(124): [ 0.63 -5.24  8.08  6.43  7.83  7.16 -1.47 -0.31 -1.89 -9.14 -8.64  4.40
  9.12  5.32 -3.54 -1.17]
(93): [ 0.58 -1.59  7.77 -8.42 -3.97 -7.41  4.39 -5.00  1.99 -4.74 -8.98  2.91
 -3.66 -2.64  9.29  6.02]
(67): [-3.88 -4.62 -5.68 -0.30  9.25  6.73 -3.71  3.64  6.91  8.93 -4.87 -3.37
  5.71  1.78 -7.16 -9.13]
(201): [ 3.49  8.77  7.57  5.91 -0.35 -5.06 -2.43 -5.33 -2.82  3.87 -2.33  0.60
 -0.24 -3.36 -6.65 -1.77]
(52): [-6.46  1.12 -4.87  3.49  1.80 -4.07 -4.86  3.58 -3.12  5.29 -2.11  6.37
  5.56 -0.59 -7.63 -0.02]
(108): [ 6.01 -4.13  9.23 -0.28  5.10 -7.90 -6.41 -3.92 -6.63 -6.49 -2.92 -0.29
 -2.57 -3.41 -8.56  5.60]
(173): [ 4.52 -2.03 -5.21 -8.31 -1.67  4.66  1.35 -7.10 -8.65 -4.81  0.33  8.38
  5.20 -0.76  5.11 -1.90]
(192): [ 0.63 -5.24  8.08  6.43  7.83  7.16 -1.47 -0.31 -1.89 -9.14 -8.64  4.40
  9.12  2.98 -3.60 -1.17]
row of (108) | [ 6.01 -4.13  9.23 -0.28  5.10 -7.90 -6.41 -3.92 -6.63 -6.49 -2.92 -0.29
 -2.57 -3.41 -8.56  5.60]
row of (93) | [ 0.58 -1.59  7.77 -8.42 -3.97 -7.41  4.39 -5.00  1.99 -4.74 -8.98  2.91
 -3.66 -2.64  9.29  6.02]
row of (192) | [ 0.63 -5.24  8.08  6.43  7.83  7.16 -1.47 -0.31 -1.89 -9.14 -8.64  4.40
  9.12  2.98 -3.60 -1.17]

(52): [-1.88  5.42 -0.09  3.02  0.03 -1.92 -0.50 -1.39 -5.20  7.47  0.31  4.64
 -1.74  0.02 -0.64  4.25]
(201): [ 5.74 -6.60 -0.84 -8.36 -4.99  1.37 -0.74  3.44  5.06 -9.97 -5.34 -4.29
  1.32 -5.63 -4.81 -6.64]
(93): [ 3.66 -7.05  0.97 -0.09 -0.35 -1.47 -0.73  3.36  2.57 -6.90  5.22 -4.61
  0.07  1.93 -0.78 -1.07]
(3): [ 4.81 -5.44 -1.40  3.52  0.27  0.80 -0.12  4.61  5.54 -5.03  3.43 -9.26
  7.04  3.17  2.44 -3.67]
(124): [-2.36 -1.01  1.00  4.10  5.05 -2.86  1.08 -2.90 -3.15  0.39  3.20 -7.15
  1.79  3.34  2.87 -1.08]
row of (3) | [ 4.81 -5.44 -1.40  3.52  0.27  0.80 -0.12  4.61  5.54 -5.03  3.43 -9.26
  7.04  3.17  2.44 -3.67]
row of (93) | [ 3.66 -7.05  0.97 -0.09 -0.35 -1.47 -0.73  3.36  2.57 -6.90  5.22 -4.61
  0.07  1.93 -0.78 -1.07]
row of (201) | [ 5.74 -6.60 -0.84 -8.36 -4.99  1.37 -0.74  3.44  5.06 -9.97 -5.34 -4.29
  1.32 -5.63 -4.81 -6.64]
row of (124) | [-2.36 -1.01  1.00  4.10  5.05 -2.86  1.08 -2.90 -3.15  0.39  3.20 -7.15
  1.79  3.34  2.87 -1.08]

